Each row is followed by its class number.
[-178 -105  198 -167 -141  283 -224  106  164  -22 -551  290   53 -395
  307  -70 -170  -64   26  -36 -337 -357 -317  406 -127  -37  -18  286
  203   84  157 -126 -115  191  224 -214] | 8
[-445  551 -134  -70 -213  -83  -89 -268 -593 -117  -10  -89  213  144
 -190  -43   51 -337  216 -463  133 -139  114 -326  194  -27  273 -341
 -155 -222  176   45  -66   17 -694  163] | 7
[-557  456 -149  -83  -93  -37 -154 -227 -517 -117   56 -175  238  212
  -75  -75   22 -261   93 -450   36   29  161 -261  215  163  209 -268
 -167 -131  231   61  -88   84 -603   60] | 4
[-265   31  537 -395 -213 -394 -190 -255 -135  -45  -18  268  511 -142
    8   48  100  -78   63   23   28  128  -19  -82  -58 -209 -125   78
  210 -163  -53  -78 -471  187 -449  290] | 5
[-519  571 -310  -33 -149  177 -245 -302 -711 -136  252 -397  370  198
 -100  -97   30 -452   97 -458  140 -217   48 -214   92  -91  228 -382
 -206  -98  155  184    4  246 -542  217] | 2
[-156 -234  255  -68  -65  222 -207   27  242  -94 -582  429  -31 -414
  259  -72  -16 -268  -55  -32 -366 -307 -414  386 -135   -5  200  107
   63   10   92 -148   53  132   48 -146] | 5
[-258 -282  212 -186 -106  214 -320  -76  122  -46 -570  426   24 -220
  146  -54   32 -274  -33  -23 -207 -506 -337  514  -87 -121  115  201
  176  205   90  -95  -13  124   95  -64] | 11
[-595  527 -240  -52 -116   48 -173 -177 -539  -81   43 -161  217  149
 -121  -23   -8 -229   79 -478  155   16   88 -269  278  219  178 -267
 -194 -137  276   69  -65  130 -518   73] | 6
[-253 -153  230 -117 -138  234 -243   13  178  -14 -560  351  144 -400
  362  -81 -145 -197   -9    4 -249 -441 -325  467 -124 -180   79  243
  160   48  126 -166  -63  190  107 -173] | 5
[-301 -245  150 -200 -124  291 -313 -145  150   21 -526  420   56 -359
   73   30  -29 -249   -5  -18  -88 -433 -346  447 -177 -122  233  262
  130   91  120  -97  -68  227  155  -68] | 5
[-132  -92  119  -75 -209  298 -253  152  212  -65 -536  332  107 -366
  447  -98 -176  -62   19  -49 -276 -313 -277  413 -132  -28  -39  261
  152  171  116 -135  -61  245  180 -208] | 10
[-147   45  365 -614 -319 -386 -313 -236 -182  -37  166  217  490 -117
  -24  -20  157  -28   76 -105  254  163   33 -254  -98 -260    5   22
  128 -212  -24   21 -707  350 -348  374] | 1
[-176   50  382 -382 -333 -401 -197 -228 -178  -38   56  287  475  -77
   22   -9   92  -46   57  -34   54   84   -7 -193  -94 -159 -138   88
  144 -188  -47  -98 -512  249 -361  291] | 7
[  59  438  312 -469  -50 -273 -325 -110  222   -7  128 -132  245 -123
  -71 -247 -299    9  246 -267  295  500  170  112 -218  231  167  185
 -242 -223  245  161    2  -81   -2 -397] | 0
[-215 -259  116  -52 -148  138 -318 -167  152   55 -532  390  -33 -365
  105  -36  -94 -305  102  -62 -123 -466 -331  511  -74 -136  188  234
  175  227   63 -127   -9  211  157 -171] | 6
[-125 -245  236  -52  -84  304 -211  108  273  -43 -584  335  -28 -394
  388 -117 -143 -101   39  -16 -410 -375 -331  511  -30  -65   17  286
  204  152  112 -147  -87  137   98 -161] | 5
[ -96   13  381 -483 -345 -343 -216 -201 -173  -28  128  325  447 -140
   46   40   80   45   67  -24  154  152    9 -287 -126 -245   15   80
  105 -217 -101  -49 -742  331 -362  408] | 12
[  16  159  385 -813 -178 -176 -246 -102  283  -73  312 -159  328  103
  169 -258 -321  128  200 -181  326  628  231   -4 -277  319  -59  371
 -181 -256  278   72   31   25  167 -457] | 2
[-199 -282  207 -100 -120  232 -310 -147  168   15 -489  378   33 -362
   65    4   21 -271   43  -12 -167 -439 -344  505 -186 -117  161  258
  171  166   86  -87  -27  176  127   -1] | 5
[-596  469 -159  -99  -67  -15 -194 -189 -544 -112   16 -184  238  218
 -147  -60   59 -333  111 -526   63  -72   80 -248  205  164  207 -326
 -127 -173  307   80  -40   79 -573  113] | 1
[ 191  344  412 -899 -164 -164 -368  -26   29   30  231 -220  241   87
  100 -336 -390   54  418 -230  256  665  213  101 -401  215  -26  287
 -119 -291  229  271  -55   17  182 -432] | 4
[-170 -271  223  -42 -143  205 -221   26  191  -63 -564  359 -128 -371
  273 -103 -153 -295  -28  -21 -343 -258 -433  320   -1   -3   88  152
   86  100   25 -175   43  180   76 -254] | 3
[-201  136  435 -515 -336 -418 -170 -156 -169 -147   97  419  521   26
   95   84  226   -1   -9  -17  135   65  -81 -266 -191 -252   49   40
  -52 -212    6  -61 -628  235 -394  497] | 10
[  61  106  397 -734 -171 -255 -200 -130  284  -22  277 -127  186   85
  195 -369 -374   28  286 -172  255  630  156  -11 -238  304 -108  374
 -139 -214  219   33  117  -19  148 -574] | 3
[-229 -190  109  -80 -103  124 -354 -140   73    9 -561  384   -8 -318
   61   10  -17 -360   18  -62 -136 -516 -396  518 -141 -142  304  146
  120  173   89  -48   30  206  136 -117] | 6
[-237 -141  121 -244 -162  281 -411 -148   38    6 -525  327   54 -332
  116  -21  -44 -359   12  -87 -112 -420 -309  473 -284  -46  228  181
  119   80  142   -8  -84  273  197  -97] | 0
[  76  149  389 -716 -128 -224 -181 -113  319  -82  290 -163  216  109
   82 -293 -304   37  211 -212  234  647  183   15 -225  344  -40  351
 -243 -173  233   70  139  -35   57 -450] | 2
[-170 -260  227 -139 -161  257 -175   24  247  -68 -556  406  -56 -370
  248  -51  -76 -147  -69  -51 -437 -278 -358  292  -50   -7   31  234
   46   31  106 -179   17  159   25 -209] | 12
[-529  544 -261  -40  -88  190 -182 -192 -750 -121  237 -352  289  242
  -31 -135   50 -384  147 -508   47 -130   29 -241  121  -81  221 -447
 -188 -196  218  182  -77  198 -566  270] | 5
[-353  608 -136  -60 -328 -102 -159 -308 -584  -97   22 -122  272    5
 -268  -14  -14 -353  326 -478  243  -57  161 -346  126  -60  275 -299
 -156 -175  116   92 -127   83 -581  151] | 7
[-162   63  421 -383 -278 -363 -125  -69  -82 -116   93  401  377  -21
  148  132  188   43  -31    9   64  115  -94 -309  -31 -218   26   41
  -74 -179   16 -149 -579  223 -398  445] | 6
[-592  507 -147 -116 -129  -58 -204 -233 -538  -66   76 -125  281  135
  -81  -94  -44 -309  115 -489   94   17  138 -283  232  180  115 -174
 -126 -132  241   74 -147  112 -572   61] | 3
[-140  174  371 -482 -292 -416 -121 -111 -229  -51  216  322  486  142
  115  157  212 -110    1   13  228  133  -43 -352 -253 -259   34    1
  -84 -264   -5  -53 -643  261 -380  541] | 9
[-244   65  445 -425 -178 -379 -178 -180 -125  -55   26  263  489   -3
  -18   96  132  -76  -20    5   83  119  -39 -170 -135 -158   16    9
   88 -193  -69  -68 -370  162 -471  334] | 12
[-548  538 -275  -17  -90  162 -228 -134 -785 -141  165 -344  269  286
   13 -124   24 -392  128 -514  -24 -131   31 -183  109  -26  129 -453
 -151 -108  232  166   42  228 -478  169] | 8
[-560  547 -199  -43 -139   10 -184 -238 -604 -118   64 -218  244  160
 -160  -69   21 -381  117 -523  116  -28   82 -250  222  176  262 -359
 -193 -119  225  119   -4  121 -575   99] | 2
[-213  157  438 -542 -234 -438 -181 -134 -194  -67  158  364  417   44
   70   93  225  -64  -33    7  179   96  -99 -349 -158 -288  118    2
  -99 -265  -10  -22 -517  220 -377  472] | 3
[-104   46  392 -498 -349 -455 -291 -225 -165  -62  182  309  503 -153
    6   52  164    8   53  -59  171  230   37 -261 -182 -244   58   23
   77 -176  -99  -11 -610  305 -375  339] | 12
[-237 -194  217 -100  -98  264 -244   98  322  -47 -556  372   90 -410
  314  -46  -87  -68  -30    8 -366 -436 -339  486   -9  -67   21  314
  194  223   94 -201   -4   99  132 -186] | 2
[-484  513 -328  -38 -123  144 -191 -212 -698 -143  219 -353  308  275
   12 -169   21 -396  178 -497    0 -248   16 -233   88  -94  158 -397
 -182 -146  209  131  -16  199 -503  189] | 1
[-212 -261  287 -163  -68  163 -245   37  275  -53 -544  473  -43 -334
  229  -54  -14 -252  -50  -67 -340 -203 -415  352  -98  -16  106  166
   99   55  113 -182   13  156   37 -202] | 9
[-201   31  467 -412 -247 -418 -168 -209 -147  -39   50  238  495  -89
   -2   80   82  -89  161   -8   76   96   -1 -191 -128 -268  -80   51
  177 -163  -79 -112 -466  202 -343  307] | 1
[-362  513  -35  -50 -266  -70 -114 -249 -573 -160   42  -48  284   56
 -153   32   18 -327  250 -360  116  -81  154 -335  129  -77   90 -289
 -132 -108  133   20 -135  -19 -565  162] | 11
[-197  118  488 -559 -308 -365 -193 -129 -134  -81  121  334  447   -5
   95  142  205   -7  -30  -20  135  133  -40 -286 -134 -212   52   52
  -11 -219    3  -42 -663  268 -410  501] | 2
[-104 -258  289  -56  -68  208 -168   11  281 -133 -551  379  -82 -421
  242 -136 -118 -225  -46   20 -417 -297 -376  342   10   -2   96  193
   18   32   85 -230  -43   77   55 -231] | 0
[-139  100  387 -565 -376 -344 -324 -269 -192   24  163  257  460 -191
 -101   35  108   11   96 -131  268  192   69 -272 -138 -293   58   94
  115 -175  -47   63 -705  373 -347  399] | 12
[-329  558  -97  -31 -216 -168 -115 -284 -511  -99   75 -133  249   61
 -190  -25   33 -405  290 -430  247  -73  163 -364  128  -56  267 -353
 -180 -173  136   52  -79   42 -609  169] | 1
[-476  506 -254  -69  -80   18 -135 -189 -491 -139   82 -231  249  139
 -146 -100  -19 -271  173 -486  138  -64  154 -313  286  128  217 -280
 -175 -148  219   68 -143   74 -582   99] | 1
[ 147  313  371 -859 -146 -227 -279  -30  125  -30  150 -151  154  135
  102 -318 -439   86  360 -210  279  590  151  117 -216  339    8  332
 -164 -240  247  212  -75  -41  105 -490] | 2
[-120   37  430 -510 -285 -466 -235 -203 -168   14  181  269  445 -135
  -18   27  140  -44   13  -28  169  279   46 -289 -174 -257   18    2
  101 -183 -103  -14 -681  313 -333  388] | 4
[-226    2  440 -422 -254 -432 -195 -207 -174  -30  -24  275  343  -26
   -8    8  114 -122   49  -45   86   88  -38 -145  -65 -128  -28   35
  155 -193  -37  -81 -470  217 -407  280] | 7
[  69  116  394 -766  -97 -231 -225  -84  213  -36  269 -165  173  200
  121 -257 -321   -7  186 -203  294  665  152   49 -383  270   -9  237
 -173 -269  279   93  105   53  106 -472] | 8
[ 119  172  348 -805 -165 -187 -242  -86  191  -66  321 -169  240  176
  149 -314 -347   75  223 -227  264  659  205   11 -385  255 -102  314
 -222 -261  292  145   49   34  187 -496] | 11
[-413  452 -310   54 -144  126 -149 -180 -659 -117  155 -261  144  267
  -68 -146   68 -351  152 -498  -66 -250   -5 -215  153  -83  178 -399
 -149 -112  181  122  -46  134 -548  235] | 7
[ 188  298  342 -799 -145 -239 -328   -2  116    4  173 -150  149  175
  160 -308 -439   70  352 -224  230  630  139  117 -319  298  -45  278
 -222 -288  249  223   -7    6   76 -482] | 12
[ 118  390  361 -435 -122 -351 -322 -123  261  -33  105  -93  202 -119
   36 -233 -334   12  290 -256  254  517  188  136 -244  238  181  238
 -231 -194  257  112  -69  -69  -23 -472] | 0
[-126  148  297 -535 -431 -283 -264 -224 -240  -15  256  245  564 -210
    5   50  100   38   71  -91  224  227   45 -375 -228 -241   17   46
   68 -251 -100  -13 -744  363 -331  398] | 12
[-180  101  504 -537 -217 -461 -166 -110 -161  -78  141  322  426   74
   72  101  259  -95  -86   22   63  126  -64 -277 -226 -286   91  -27
  -84 -248   -3  -44 -537  174 -415  502] | 4
[ 109  427  295 -484 -135 -350 -345  -85  175  -13  140 -157  211 -105
  -42 -264 -372   53  394 -326  315  587  172  137 -227  199  155  192
 -200 -140  236  171   65  -17   60 -543] | 8
[-591  547 -115  -39  -77  -61 -146 -227 -472  -97   21 -131  283  127
  -91 -124    3 -319  122 -498   33  -10  115 -286  307  201  150 -218
 -179 -134  223   70  -22   63 -640   73] | 3
[-378  543  -37  -13 -246 -157  -94 -303 -544 -184  -26  -29  280   52
 -170  -11   22 -373  237 -422  184  -68  130 -340  173  -63  262 -351
 -169 -170  151   36 -132   52 -704  160] | 10
[  65  157  363 -773 -185 -198 -230 -142  285  -33  279 -177  218  119
  141 -257 -358   12  225 -210  325  676  211   15 -344  363  -15  334
 -187 -229  266   94  117   54  148 -545] | 2
[-155  -70  502 -362 -220 -398  -97 -193  -52  -52   -8  261  375 -132
   25   15   97  -87  105   24  -73   55  -58 -181  -45 -167 -165   82
  233 -141  -83 -159 -504  141 -359  290] | 1
[-159   59  458 -479 -233 -411 -155 -132 -132 -143  204  360  507  -41
   69  129  209   26  -49   90  120  120  -46 -295 -154 -298   15   71
  -74 -253  -15  -90 -651  186 -375  518] | 5
[  61  201  282 -785 -202 -196 -254  -87  146  -46  319 -245  214  173
  145 -249 -389   91  271 -223  348  698  202   22 -387  284  -71  315
 -236 -244  320  125  108  102  251 -564] | 8
[-270   66  345 -379 -201 -328 -195 -191 -132  -99   43  250  474   -5
  106   40  167  -80    6   -5   47  107  -87 -176  -90  -86 -105   15
  144 -118  -36  -81 -464  247 -449  313] | 9
[ 275  228  432 -843 -133 -158 -223   43  152  -45  157 -125  117  159
  162 -372 -394  142  338 -178  125  630  111  133 -270  328 -157  340
 -164 -276  230  196  -94  -88  133 -471] | 11
[ -99 -174  187 -153 -154  248 -255  -12  139  -97 -492  290    8 -370
  264 -127 -162 -266    1  -50 -330 -225 -307  320 -100   14   54  153
   33    8  113 -112  -59  224  165 -270] | 0
[ 183  236  325 -743 -106 -267 -297  -83  111  -12  166 -121  136   97
  126 -320 -402   40  391 -239  182  546  119  186 -278  203   17  278
 -163 -247  244  200   13   -8  135 -533] | 6
[ -97   72  394 -519 -360 -402 -242 -193 -105 -118  142  347  542 -133
   80   25  159   75   17  -17  166  230   51 -304 -103 -221 -102   20
   73 -161  -81  -39 -686  291 -362  334] | 11
[-139 -201  223 -150  -84  163 -314  -31  191  -32 -495  354   13 -386
  157 -102 -100 -226  -59  -51 -309 -214 -302  361  -96  -43   47  164
   37    0   84  -76  149  194   90 -294] | 12
[-200 -153  183  -91 -128  256 -261  107  181  -56 -565  282   62 -375
  297   -8 -129 -106   14  -67 -347 -350 -317  481 -154  -98   77  233
  206  182  133 -138   -7  180  159 -232] | 8
[-562  491 -253 -143 -141   34 -181 -198 -512  -65   95 -213  258  200
 -140  -88   18 -216   68 -541   97  -17  185 -261  213  205  127 -206
  -98 -171  280  104 -191  120 -571  100] | 7
[ 154  319  346 -810 -121 -274 -356  -42  107   44  192 -194  241   97
   70 -359 -413   -6  422 -277  350  545  141  136 -318  176   28  230
 -134 -299  254  209  -38   14  127 -453] | 1
[-490  548 -306  -26 -125  220 -203 -200 -712 -102  219 -353  295  273
  -54 -137   27 -329  114 -532   13 -149   35 -247   69  -37  192 -412
 -192 -169  196  197   16  202 -565  259] | 12
[-136 -178  239 -213 -196  167 -302  -20  193 -100 -535  398   10 -396
  273 -114 -142 -246  -24  -27 -233 -225 -360  325  -55   41  138  127
   55   18   57 -123  -48  210  105 -278] | 2
[-117 -251  267  -64  -95  253 -164  120  326  -49 -553  376   64 -396
  434 -138  -92  -28   -2   38 -489 -365 -293  420  -42  -56   -1  305
  193  136   64 -240  -90   99  104 -180] | 4
[-599  554 -251  -28  -88  201 -193 -176 -704  -99  213 -364  327  226
  -47 -124   49 -354  151 -516   14 -118   16 -135  140  -88  156 -362
 -186  -91  198  162   25  168 -576  255] | 5
[-168   10  428 -604 -292 -386 -197 -149  -28  -33  131  313  443 -130
  -24   48  151   91   60  -72  139  170    0 -281  -79 -230  -24  144
  119 -176  -10  -77 -748  237 -335  402] | 1
[-195    8  511 -359 -239 -417 -170 -226 -159  -46   36  281  483 -131
   79   -2  117  -25   87   59  -87  111   20 -155  -65 -211 -163   69
  198 -149 -106 -118 -496  158 -346  263] | 4
[ -71 -110  503 -315 -213 -433  -90 -177  -53  -76  -46  388  286  -36
   27  -16  134  -49  103  -17 -148   41  -53 -158   -7 -130  -74   47
  216 -184  -53 -155 -511   86 -421  286] | 7
[ -88 -355  180 -124 -136  192 -201   10  150  -80 -579  441 -146 -330
  184 -128  -72 -290  -39  -45 -381 -369 -392  320  -61  -87  153   99
  127   -1   50 -161    7  169  140 -226] | 7
[-485  570 -299  -62 -110  210 -186 -192 -806 -117  261 -379  268  250
  -61 -124   61 -412  142 -496   68 -157   30 -248   25  -59  284 -457
 -194 -185  212  170  -95  181 -478  257] | 0
[-158 -141  146 -119 -159  310 -291  102  218  -68 -523  311   67 -391
  413 -100 -139  -50   14  -38 -345 -371 -354  447  -51  -44   21  269
  135  123  152 -142  -34  204  186 -253] | 6
[-104 -228  204 -120 -201  184 -205    7  149  -83 -515  385  -18 -351
  278 -106 -126 -242  -45  -21 -321 -215 -375  292 -108  -51  -41  107
   45   40   77 -181   33  212   73 -299] | 11
